Below is a small trained network, with its code and all its weights. Each question gives an input and a class and asks what happens when units are switched off, that is, made to give their printed mean instead of their output.

import numpy as np


def w(rows, s, z=0):
    codes = np.array(rows[::2]) - 128.0
    scale = np.full(codes.shape[1], s)
    scale[-1] = z or s
    return codes * scale


def norm(h):
    return h / np.sqrt((h * h).mean(-1, keepdims=True) + 1e-5)


def f(y):
    return y / 2 * (1 + np.tanh(0.7978845608 * (y + 0.044715 * y**3)))


def log_softmax(a):
    a = a - a.max(-1, keepdims=True)
    return a - np.log(np.exp(a).sum(-1, keepdims=True))


def net(x, mask):
    res = np.array(x, float).reshape(1, 8) / 4 @ E
    u = 0
    for l in range(3):
        y = f(norm(res) @ A[l][:, :-1].T + A[l][:, -1])
        res = res + np.where(mask[u : u + 9], y, B[l][:, -1]) @ B[l][:, :-1]
        u += 9
    return log_softmax(norm(res)[-1] @ U[:, :-1].T + U[:, -1])


A, B = {}, {}
E = w([
[251,193,132,110,137,77,123,58,200,95,156,114],'x0',
[115,65,102,133,115,126,54,194,136,70,140,110],'x1',
[163,96,196,121,135,174,145,181,81,118,148,157],'x2',
[74,22,165,102,64,198,170,131,137,198,88,64],'x3',
[124,155,113,181,230,206,217,146,138,85,82,100],'x4',
[179,102,181,199,68,131,200,161,211,186,155,185],'x5',
[91,170,101,132,100,135,110,197,93,129,78,133],'x6',
[149,163,208,106,127,101,106,155,152,131,157,127],'x7',
],0.0027)
A[0] = w([
[84,50,151,44,76,81,3,137,68,143,140,114,1],'0.n0',
[73,38,134,121,179,147,96,182,75,78,177,116,110],'0.n1',
[136,109,88,120,160,120,55,140,163,67,123,101,25],'0.n2',
[148,57,154,169,100,131,125,160,205,138,148,145,126],'0.n3',
[171,9,137,87,134,140,165,26,145,154,165,81,66],'0.n4',
[83,86,138,143,89,112,103,152,154,194,158,140,97],'0.n5',
[169,165,118,154,95,98,164,96,117,116,137,178,10],'0.n6',
[25,100,62,176,82,168,172,161,90,168,80,146,24],'0.n7',
[165,191,119,139,109,30,53,77,151,125,178,185,85],'0.n8',
],0.0048,0.00086)
B[0] = w([
[93,74,51,139,4,210,186,200,151,182,164,54,235],'0.n0',
[173,176,140,174,160,75,71,113,18,149,131,161,202],'0.n1',
[110,55,49,130,121,107,171,114,53,88,108,69,165],'0.n2',
[125,90,119,236,56,182,232,129,130,152,171,179,179],'0.n3',
[64,207,208,168,148,238,139,65,139,109,106,217,201],'0.n4',
[134,134,73,153,151,138,196,166,144,94,101,106,169],'0.n5',
[134,91,121,155,164,129,71,183,79,178,154,151,149],'0.n6',
[24,207,170,218,166,80,143,29,73,225,87,76,226],'0.n7',
[121,102,236,121,239,124,79,140,164,193,112,119,254],'0.n8',
],0.0039,0.0037)
A[1] = w([
[156,138,213,125,123,132,142,111,92,169,188,198,28],'1.n0',
[149,167,128,116,181,150,151,74,202,60,63,182,100],'1.n1',
[137,175,133,100,223,118,90,127,61,157,84,98,64],'1.n2',
[184,94,135,185,80,129,181,186,213,139,166,174,2],'1.n3',
[135,124,126,133,200,144,126,164,129,106,130,63,95],'1.n4',
[187,181,69,119,147,11,168,123,218,150,165,145,89],'1.n5',
[141,167,123,131,148,105,230,150,102,65,119,119,89],'1.n6',
[84,201,132,3,95,111,94,138,89,141,147,77,120],'1.n7',
[84,76,47,210,100,121,143,184,71,154,124,129,92],'1.n8',
],0.0045,0.0019)
B[1] = w([
[147,124,4,123,97,159,123,154,89,64,68,121,186],'1.n0',
[84,218,109,15,95,96,159,102,79,113,247,104,184],'1.n1',
[158,22,178,150,135,105,66,205,137,142,71,155,245],'1.n2',
[209,43,86,117,118,144,103,202,203,227,164,115,189],'1.n3',
[134,90,172,147,160,123,88,108,54,144,93,85,156],'1.n4',
[68,36,131,134,187,108,75,122,122,157,31,84,160],'1.n5',
[165,45,112,70,60,155,106,181,107,174,136,149,142],'1.n6',
[139,44,59,124,186,215,186,198,206,125,120,151,187],'1.n7',
[146,198,144,57,196,126,128,47,91,50,51,130,253],'1.n8',
],0.0038,0.0028)
A[2] = w([
[116,156,59,94,102,94,115,91,121,116,126,63,132],'2.n0',
[127,144,61,106,85,131,112,155,91,88,114,85,149],'2.n1',
[169,128,140,209,111,115,153,143,90,149,98,137,139],'2.n2',
[154,168,142,141,185,32,111,93,120,120,116,133,37],'2.n3',
[95,186,153,111,131,142,146,100,83,117,114,105,70],'2.n4',
[152,77,107,144,78,128,107,158,254,197,196,131,29],'2.n5',
[154,108,152,143,40,165,159,143,204,109,149,144,45],'2.n6',
[71,57,120,169,140,127,151,189,120,111,111,127,14],'2.n7',
[168,137,125,145,125,151,104,163,96,85,153,243,2],'2.n8',
],0.0057,0.0011)
B[2] = w([
[193,86,153,82,63,128,142,165,120,64,168,171,162],'2.n0',
[177,75,68,122,68,99,250,131,128,67,95,112,171],'2.n1',
[162,96,135,114,142,121,134,148,179,169,183,159,199],'2.n2',
[121,72,126,93,124,61,44,133,108,77,38,80,203],'2.n3',
[138,158,118,137,110,159,137,124,216,162,157,133,195],'2.n4',
[167,9,121,3,116,170,166,190,202,150,159,155,255],'2.n5',
[96,83,142,122,237,99,94,157,185,201,101,75,197],'2.n6',
[112,180,138,97,159,103,103,41,123,95,53,83,172],'2.n7',
[198,161,157,189,100,151,149,161,84,122,165,160,145],'2.n8',
],0.0047,0.0033)
U = w([
[187,29,144,74,108,153,151,210,245,190,191,148,162],'0',
[127,86,12,94,21,120,184,147,73,21,101,68,130],'1',
[147,118,176,133,233,34,1,137,81,103,59,115,162],'2',
[214,191,160,203,113,135,143,174,76,103,200,214,104],'3',
[106,181,129,144,56,92,101,126,166,58,184,142,3],'4',
[124,248,159,62,118,114,139,47,201,70,234,154,84],'5',
[13,190,149,197,105,190,203,64,125,215,93,112,159],'6',
],0.008,0.0063)

Each question gives the input, the list of numbers given to net, and the class t.
The units are the neurons (one row each of A and B). Each row of codes is followed by its name. A weight is (code - 128) times the scale printed after its matrix; where a second scale follows, it is the last column's (A, B and U).
mask holds one flag per neuron, layer by layer. A switched-off neuron (its flag False) gives its mean, the last column of its row in B, instead of its output. The means were averaged over made-up inputs and are rounded, as every weight is.
A unit's drop is (log p(t) with every unit on - log p(t) with that unit switched off) / (log p(t) with every unit on - log p(t) with every unit switched off).
The circuit of an input: a set's keep is (log p(t) with only the set's units on - log p(t) with every unit switched off) / (log p(t) with every unit on - log p(t) with every unit switched off). Starting from the 12 units with the biggest drops (on a tie, the unit counted first), units are removed one at a time, each time the one whose removal leaves the highest keep (on an exact tie, the one counted first), for as long as the keep stays at least 0.8.
circuit, biggest first: the units of the circuit, biggest drop first
most important unit: the unit with the biggest drop
k most important neurons: the k neurons with the biggest drops, biggest first
k most important neurons of layer l: the k neurons of layer l with the biggest drops, biggest first
input [0,6,-6,7,7,-3,7,-8], class 2: 4 most important neurons -> (0.n7, 0.n0, 0.n3, 0.n4)
input [-7,7,-1,-5,-8,-8,5,2], class 1: circuit, biggest first -> (0.n0)
input [-8,0,0,-1,7,-4,-5,-7], class 2: circuit, biggest first -> (0.n1, 0.n0)
input [5,-8,-2,0,-3,-8,-7,-8], class 5: 2 most important neurons of layer 0 -> (0.n4, 0.n1)
input [8,-4,2,5,-4,2,-6,-1], class 5: 3 most important neurons of layer 1 -> (1.n1, 1.n2, 1.n7)
input [7,-2,3,8,5,-6,5,4], class 5: 4 most important neurons -> (0.n0, 1.n1, 2.n5, 0.n7)
input [-8,-6,2,0,6,-8,0,0], class 2: circuit, biggest first -> (1.n2, 0.n0)
input [-6,7,2,-8,-7,4,7,-7], class 1: circuit, biggest first -> (0.n0, 1.n8)
input [8,0,2,8,5,-2,-5,-8], class 5: 2 most important neurons -> (1.n1, 0.n0)
input [-4,-3,8,-3,3,-5,8,-7], class 2: 2 most important neurons -> (1.n2, 0.n0)
input [8,-2,-3,3,2,-2,-4,3], class 5: 2 most important neurons -> (0.n4, 1.n1)
input [3,0,2,-7,-7,-3,7,4], class 0: 2 most important neurons -> (0.n0, 1.n7)
input [-6,5,4,-5,6,2,-6,-3], class 2: 2 most important neurons -> (0.n4, 2.n3)
input [-4,-5,6,0,1,-1,3,8], class 3: 2 most important neurons -> (2.n8, 0.n8)
input [-7,2,-7,-8,7,5,3,7], class 2: most important unit -> 0.n4
input [4,-6,0,1,2,0,6,3], class 2: 2 most important neurons -> (0.n0, 0.n3)
input [2,-6,5,-2,-4,2,0,-3], class 3: 4 most important neurons -> (0.n0, 2.n8, 0.n7, 1.n0)
input [3,-7,-8,0,5,8,4,-4], class 0: 2 most important neurons of layer 1 -> (1.n3, 1.n8)
input [-6,8,3,6,-7,-2,-3,-2], class 6: 3 most important neurons of layer 0 -> (0.n7, 0.n4, 0.n3)
input [-1,-3,3,1,6,0,-4,5], class 5: 2 most important neurons -> (0.n0, 1.n1)
input [-5,2,-1,-5,7,5,-2,1], class 3: most important unit -> 0.n8
